Here is a tiny trained network, its code and every weight. The questions are about switching its units off for an input and a class, where a switched-off unit gives its printed mean instead of its output.

import numpy as np


def w(rows, s, z=0):
    codes = np.array(rows[::2]) - 128.0
    scale = np.full(codes.shape[1], s)
    scale[-1] = z or s
    return codes * scale


def f(y):
    return y / 2 * (1 + np.tanh(0.7978845608 * (y + 0.044715 * y**3)))


def log_softmax(a):
    a = a - a.max(-1, keepdims=True)
    return a - np.log(np.exp(a).sum(-1, keepdims=True))


def net(x, mask):
    res = np.array(x, float).reshape(1, 2) / 4 @ E
    y = f(res @ A[0][:, :-1].T + A[0][:, -1])
    res = res + np.where(mask, y, B[0][:, -1]) @ B[0][:, :-1]
    return log_softmax(res[-1] @ U[:, :-1].T + U[:, -1])


A, B = {}, {}
E = w([
[81,180,98,162,120,117,4,205,140],'x0',
[166,122,8,180,190,140,124,113,91],'x1',
],0.018)
A[0] = w([
[107,124,254,80,59,98,150,148,195,244],'N1',
[91,188,176,123,62,143,56,158,152,231],'N2',
[141,136,61,194,188,164,118,153,124,166],'N3',
[201,123,88,172,128,130,148,33,50,255],'N4',
[138,97,162,47,127,159,206,99,133,225],'N5',
[140,89,170,82,130,75,181,123,171,110],'N6',
[81,181,140,188,180,135,93,202,70,244],'N7',
],0.012,0.0033)
B[0] = w([
[168,146,158,108,68,192,155,145,146,254],'N1',
[73,69,134,122,5,127,190,177,151,219],'N2',
[156,126,97,154,134,57,148,149,210,209],'N3',
[123,126,185,141,112,247,180,165,177,230],'N4',
[162,166,215,132,124,118,83,137,68,230],'N5',
[139,154,164,138,192,95,58,107,77,191],'N6',
[125,101,65,162,154,72,130,146,99,206],'N7',
],0.013,0.025)
U = w([
[143,116,144,62,141,117,128,174,120,156],'0',
[97,144,113,67,154,111,121,101,125,2],'1',
[28,206,136,168,173,111,61,45,106,8],'2',
[88,97,142,129,80,207,210,190,200,198],'3',
[94,113,150,105,133,120,95,66,114,41],'4',
[165,186,206,117,119,168,114,98,78,214],'5',
[181,167,79,176,251,53,119,119,180,118],'6',
[53,129,65,154,88,32,72,163,99,139],'7',
],0.011,0.0035)

Each question gives the input, the list of numbers given to net, and the class t.
The units are the neurons (one row each of A and B). Each row of codes is followed by its name. A weight is (code - 128) times the scale printed after its matrix; where a second scale follows, it is the last column's (A, B and U).
mask holds one flag per neuron, in row order. A switched-off neuron (its flag False) gives its mean, the last column of its row in B, instead of its output. The means were averaged over made-up inputs and are rounded, as every weight is.
A unit's drop is (log p(t) with every unit on - log p(t) with that unit switched off) / (log p(t) with every unit on - log p(t) with every unit switched off).
most important unit: the unit with the biggest drop
top k neurons: the k neurons with the biggest drops, biggest first
drop of u: that unit's drop, to one decimal
input [4,-1], class 7: top 3 neurons	N4, N1, N7
input [1,8], class 6: top 3 neurons	N2, N1, N3
input [-7,3], class 5: most important unit	N5
input [6,5], class 7: top 2 neurons	N4, N6
input [1,2], class 6: top 3 neurons	N2, N1, N4
input [1,5], class 6: top 2 neurons	N2, N1
input [3,0], class 7: top 2 neurons	N4, N1
input [4,0], class 7: drop of N4	0.6
input [8,6], class 7: drop of N4	0.1
input [7,0], class 7: drop of N4	0.2
